Below is a small trained network, with its code and all its weights. Each question gives an input and a class and asks what happens when units are switched off, that is, made to give their printed mean instead of their output.

import numpy as np


def w(rows, s, z=0):
    codes = np.array(rows[::2]) - 128.0
    scale = np.full(codes.shape[1], s)
    scale[-1] = z or s
    return codes * scale


def f(y):
    return y / 2 * (1 + np.tanh(0.7978845608 * (y + 0.044715 * y**3)))


def log_softmax(a):
    a = a - a.max(-1, keepdims=True)
    return a - np.log(np.exp(a).sum(-1, keepdims=True))


def net(x, mask):
    res = np.array(x, float).reshape(1, 8) / 4 @ E
    y = f(res @ A[0][:, :-1].T + A[0][:, -1])
    res = res + np.where(mask, y, B[0][:, -1]) @ B[0][:, :-1]
    return log_softmax(res[-1] @ U[:, :-1].T + U[:, -1])


A, B = {}, {}
E = w([
[144,239,190,108,98,151,112,165,206,224],'x0',
[27,61,90,1,175,137,151,174,104,200],'x1',
[122,137,121,112,123,119,101,120,132,118],'x2',
[130,127,133,131,132,127,129,129,123,132],'x3',
[177,124,42,161,148,225,46,124,68,176],'x4',
[136,124,145,118,139,120,107,124,117,131],'x5',
[117,133,113,128,118,131,129,124,143,121],'x6',
[125,136,126,130,133,131,141,125,123,127],'x7',
],0.016)
A[0] = w([
[67,30,86,77,157,74,165,130,102,105,201],'N0',
[123,79,145,120,119,149,123,103,122,156,69],'N1',
[133,159,190,150,114,49,149,122,195,128,227],'N2',
[174,89,118,208,135,91,115,95,82,10,255],'N3',
[93,162,127,30,147,149,129,214,151,222,18],'N4',
[97,157,132,130,107,138,142,132,128,109,178],'N5',
[88,144,182,112,109,168,102,174,102,162,60],'N6',
[183,238,158,167,101,196,88,109,145,157,87],'N7',
[187,202,167,164,123,162,114,148,151,124,132],'N8',
[113,74,51,98,143,191,97,127,71,131,49],'N9',
[169,138,38,162,174,206,67,119,99,182,169],'N10',
],0.013,0.0084)
B[0] = w([
[76,54,179,67,249,163,73,214,107,118,229],'N0',
[138,109,152,130,120,163,161,115,81,110,137],'N1',
[145,229,222,88,160,53,150,92,122,146,216],'N2',
[18,81,128,100,91,161,212,16,225,195,253],'N3',
[54,65,114,136,73,118,217,44,209,144,231],'N4',
[99,163,146,132,128,114,107,150,153,130,146],'N5',
[104,134,109,148,95,157,166,108,162,157,163],'N6',
[180,127,143,176,89,171,81,148,210,75,227],'N7',
[209,126,102,131,121,120,73,169,196,110,204],'N8',
[152,65,80,217,123,101,167,145,24,117,204],'N9',
[148,56,49,196,31,168,106,108,72,87,242],'N10',
],0.012,0.031)
U = w([
[72,154,161,103,146,98,174,95,172,158,255],'0',
[113,102,82,153,77,147,158,86,140,130,148],'1',
[107,120,152,68,196,121,122,210,115,115,81],'2',
[120,104,82,149,153,122,142,169,29,120,30],'3',
[184,249,162,132,124,80,128,129,145,126,83],'4',
[186,156,110,178,100,148,82,161,147,105,70],'5',
],0.015,0.0047)

Each question gives the input, the list of numbers given to net, and the class t.
The units are the neurons (one row each of A and B). Each row of codes is followed by its name. A weight is (code - 128) times the scale printed after its matrix; where a second scale follows, it is the last column's (A, B and U).
mask holds one flag per neuron, in row order. A switched-off neuron (its flag False) gives its mean, the last column of its row in B, instead of its output. The means were averaged over made-up inputs and are rounded, as every weight is.
A unit's drop is (log p(t) with every unit on - log p(t) with that unit switched off) / (log p(t) with every unit on - log p(t) with every unit switched off).
The circuit of an input: a set's keep is (log p(t) with only the set's units on - log p(t) with every unit switched off) / (log p(t) with every unit on - log p(t) with every unit switched off). Starting from all 11 units, units are removed one at a time, each time the one whose removal leaves the highest keep (on an exact tie, the one counted first), for as long as the keep stays at least 0.8.
units of the circuit, in order: the units of the circuit, biggest drop first
most important unit: the unit with the biggest drop
top k neurons: the k neurons with the biggest drops, biggest first
drop of u: that unit's drop, to one decimal
input [-7,5,-3,-3,-4,-8,-8,-2], class 2: units of the circuit, in order -> [N0]
input [8,-1,0,-1,0,2,-1,-1], class 4: units of the circuit, in order -> [N2, N3]
input [8,0,-6,2,4,5,0,8], class 5: top 2 neurons -> [N3, N7]
input [1,0,7,-2,-6,-1,8,-4], class 4: units of the circuit, in order -> [N3, N2]
input [-6,2,-3,0,1,8,7,7], class 3: top 2 neurons -> [N9, N0]
input [-6,1,5,3,6,6,4,-6], class 3: top 3 neurons -> [N9, N4, N0]
input [8,-4,1,6,0,1,8,4], class 4: top 2 neurons -> [N2, N10]
input [1,0,7,-3,-4,-6,4,3], class 4: top 2 neurons -> [N3, N4]
input [2,0,4,-8,6,-1,8,-1], class 5: top 2 neurons -> [N3, N4]
input [0,5,4,4,1,6,2,0], class 3: top 2 neurons -> [N3, N0]
input [-8,-6,5,8,0,8,0,-1], class 0: top 2 neurons -> [N10, N3]
input [0,5,4,6,-8,0,-2,-2], class 2: top 2 neurons -> [N0, N3]
input [-3,1,-8,-7,-6,-6,0,-2], class 2: top 2 neurons -> [N0, N4]
input [-5,5,4,-5,2,-4,1,-5], class 3: most important unit -> N9
input [-6,5,-5,-6,-4,4,0,-6], class 2: drop of N0 -> 0.1
input [2,-5,6,4,8,3,-8,2], class 5: drop of N7 -> 0.1
input [-8,8,-3,6,1,-7,-6,0], class 3: drop of N9 -> 1.7
